Here is a tiny trained network, its code and every weight. The questions are about switching its units off for an input and a target symbol, where a switched-off unit gives its printed mean instead of its output.

import numpy as np


def w(rows, s, z=0):
    codes = np.array(rows[::2]) - 128.0
    scale = np.full(codes.shape[1], s)
    scale[-1] = z or s
    return codes * scale


def norm(h):
    return h / np.sqrt((h * h).mean(-1, keepdims=True) + 1e-5)


def f(y):
    return y / 2 * (1 + np.tanh(0.7978845608 * (y + 0.044715 * y**3)))


def softmax(a):
    e = np.exp(a - a.max(-1, keepdims=True))
    return e / e.sum(-1, keepdims=True)


def log_softmax(a):
    a = a - a.max(-1, keepdims=True)
    return a - np.log(np.exp(a).sum(-1, keepdims=True))


def net(x, mask):
    ids = ['βδεζθξπψ'.index(c) for c in x.split()]
    T = len(ids)
    res = E[ids] + P[:T]
    u = 0
    for l in range(3):
        q, k, v = (norm(res) @ M[l].T for M in (Q, K, V))
        z = softmax(np.where(np.tri(T) > 0, q @ k.T / 3**0.5, -1e9)) @ v
        res = res + np.where(mask[u], z, O[l][:, -1]) @ O[l][:, :-1]
        u += 1
        y = f(norm(res) @ A[l][:, :-1].T + A[l][:, -1])
        res = res + np.where(mask[u : u + 4], y, B[l][:, -1]) @ B[l][:, :-1]
        u += 4
    return log_softmax(norm(res)[-1] @ U[:, :-1].T + U[:, -1])


Q, K, V, O, A, B = {}, {}, {}, {}, {}, {}
E = w([
[183,180,17,157],'β',
[179,91,191,119],'δ',
[197,250,162,74],'ε',
[161,95,178,94],'ζ',
[170,141,157,150],'θ',
[136,97,137,136],'ξ',
[140,90,148,93],'π',
[170,104,154,61],'ψ',
],0.022)
P = w([
[138,186,191,75],'0',
[49,146,236,247],'1',
[163,107,132,55],'2',
[83,94,197,242],'3',
[171,60,78,46],'4',
[115,52,157,251],'5',
],0.013)
Q[0] = w([
[85,136,77,169],'0.h0',
[7,153,96,211],'0.h0',
[125,178,197,90],'0.h0',
],0.014)
K[0] = w([
[3,142,103,162],'0.h0',
[55,143,214,231],'0.h0',
[185,199,176,105],'0.h0',
],0.014)
V[0] = w([
[202,106,88,143],'0.h0',
[189,114,147,112],'0.h0',
[140,78,165,254],'0.h0',
],0.0051)
O[0] = w([
[108,173,138,173,179],'0.h0',
[94,111,109,238,252],'0.h0',
[206,157,253,54,62],'0.h0',
],0.0043,0.0024)
A[0] = w([
[130,98,162,70,254],'0.n0',
[149,179,89,9,52],'0.n1',
[84,154,38,208,100],'0.n2',
[67,71,167,182,147],'0.n3',
],0.014,0.0077)
B[0] = w([
[117,130,149,201,255],'0.n0',
[97,162,144,6,170],'0.n1',
[128,149,180,125,150],'0.n2',
[148,187,113,102,200],'0.n3',
],0.022,0.0095)
Q[1] = w([
[203,205,229,254],'1.h0',
[185,118,201,203],'1.h0',
[186,140,60,49],'1.h0',
],0.015)
K[1] = w([
[122,2,50,64],'1.h0',
[156,12,61,94],'1.h0',
[171,226,179,122],'1.h0',
],0.014)
V[1] = w([
[6,79,117,159],'1.h0',
[113,182,144,198],'1.h0',
[80,112,169,117],'1.h0',
],0.017)
O[1] = w([
[19,254,22,111,81],'1.h0',
[195,197,69,70,255],'1.h0',
[86,89,21,203,165],'1.h0',
],0.008,0.0083)
A[1] = w([
[255,159,188,116,116],'1.n0',
[10,194,179,57,169],'1.n1',
[150,11,78,44,254],'1.n2',
[69,90,86,164,83],'1.n3',
],0.0099,0.0058)
B[1] = w([
[131,118,54,95,254],'1.n0',
[223,98,159,10,164],'1.n1',
[131,99,25,93,146],'1.n2',
[136,187,123,233,124],'1.n3',
],0.012,0.0087)
Q[2] = w([
[5,87,150,82],'2.h0',
[157,187,75,209],'2.h0',
[155,133,119,83],'2.h0',
],0.025)
K[2] = w([
[120,253,238,105],'2.h0',
[25,32,66,189],'2.h0',
[153,215,67,102],'2.h0',
],0.019)
V[2] = w([
[122,108,232,102],'2.h0',
[86,251,147,94],'2.h0',
[13,133,203,210],'2.h0',
],0.011)
O[2] = w([
[137,81,4,174,33],'2.h0',
[89,70,132,123,148],'2.h0',
[158,63,109,45,1],'2.h0',
],0.013,0.0046)
A[2] = w([
[16,77,109,102,3],'2.n0',
[152,247,70,158,93],'2.n1',
[109,136,68,75,244],'2.n2',
[86,33,188,112,213],'2.n3',
],0.016,0.0046)
B[2] = w([
[218,188,254,227,133],'2.n0',
[99,91,95,96,253],'2.n1',
[148,48,182,191,176],'2.n2',
[108,121,41,219,158],'2.n3',
],0.02,0.011)
U = w([
[72,111,63,209,154],'β',
[98,12,156,137,122],'δ',
[128,243,93,133,118],'ε',
[13,115,150,122,253],'ζ',
[158,126,6,81,9],'θ',
[162,160,187,55,126],'ξ',
[243,154,93,158,32],'π',
[78,136,217,188,233],'ψ',
],0.017,0.0052)

Each question gives the input, a string of symbols that net reads in full, and the target symbol t.
The units are the heads (3 rows each of Q, K, V and O) and the neurons (one row each of A and B). Each row of codes is followed by its name. A weight is (code - 128) times the scale printed after its matrix; where a second scale follows, it is the last column's (O, A, B and U).
mask holds one flag per unit, layer by layer, with each layer's heads first. A switched-off unit (its flag False) gives its mean, the last column of its rows in O or B, instead of its output. The means were averaged over made-up inputs and are rounded, as every weight is.
A unit's drop is (log p(t) with every unit on - log p(t) with that unit switched off) / (log p(t) with every unit on - log p(t) with every unit switched off).
The circuit of an input: a set's keep is (log p(t) with only the set's units on - log p(t) with every unit switched off) / (log p(t) with every unit on - log p(t) with every unit switched off). Starting from the 12 units with the biggest drops (on a tie, the unit counted first), units are removed one at a time, each time the one whose removal leaves the highest keep (on an exact tie, the one counted first), for as long as the keep stays at least 0.8.
circuit, biggest first: the units of the circuit, biggest drop first
most important unit: the unit with the biggest drop
top k neurons: the k neurons with the biggest drops, biggest first
k most important neurons of layer l: the k neurons of layer l with the biggest drops, biggest first
input β β δ ε θ ψ, target ε: most important unit -> 2.h0
input ψ ζ δ β ε π, target π: top 3 neurons -> [0.n3, 0.n1, 0.n2]
input ζ ψ π, target ψ: circuit, biggest first -> [1.h0, 0.n3, 2.n0]
input β ξ ε ε, target π: top 4 neurons -> [0.n2, 0.n0, 0.n1, 2.n1]
input δ ξ θ π ε ψ, target π: top 2 neurons -> [0.n3, 0.n1]
input ξ ε ε ξ ψ ε, target β: circuit, biggest first -> [0.n3, 1.h0, 2.n3]
input ε ξ ε ψ β ξ, target ψ: circuit, biggest first -> [1.h0, 2.h0]
input ψ ψ β ξ ε, target ξ: circuit, biggest first -> [0.n1, 2.n2]
input ψ ζ β ζ ψ δ, target β: top 3 neurons -> [0.n1, 0.n2, 0.n3]
input θ ε ψ θ, target β: 2 most important neurons of layer 2 -> [2.n3, 2.n2]
input ψ ζ ψ, target δ: top 4 neurons -> [0.n1, 2.n2, 0.n0, 0.n3]
input ε ε ψ θ ε ξ, target π: top 4 neurons -> [0.n1, 0.n0, 2.n2, 2.n1]
input θ ε β β δ ε, target θ: 2 most important neurons of layer 0 -> [0.n2, 0.n0]
input δ ξ ε π, target π: most important unit -> 0.n1
input ζ ε θ, target ε: circuit, biggest first -> [2.h0, 2.n2]
input θ ξ δ ξ, target θ: circuit, biggest first -> [0.n3, 2.n1]
input β β β δ δ, target π: 2 most important neurons of layer 2 -> [2.n2, 2.n3]
input ζ β ξ π, target ξ: top 3 neurons -> [0.n0, 0.n3, 1.n1]
input ξ ξ ε θ ψ, target δ: top 3 neurons -> [0.n1, 2.n2, 1.n2]
input ξ ζ ξ β δ ε, target θ: most important unit -> 0.n0
input ε θ ζ β δ θ, target θ: circuit, biggest first -> [2.n1, 0.n0, 0.n3]
input β ε ε ζ, target π: circuit, biggest first -> [2.h0, 0.n1, 2.n1]
input ζ ζ ε δ ξ, target ζ: top 2 neurons -> [0.n3, 0.n0]
input ξ ζ ε β β β, target ψ: top 2 neurons -> [0.n2, 0.n0]
input δ π ζ β, target δ: top 2 neurons -> [0.n2, 0.n3]
input ψ δ ε ε, target π: circuit, biggest first -> [1.h0, 2.h0]
input ε θ θ π, target ε: circuit, biggest first -> [0.n3]
input β π ξ π, target ξ: top 2 neurons -> [0.n3, 0.n2]
input ξ β ε δ ζ ε, target δ: top 2 neurons -> [0.n3, 0.n0]
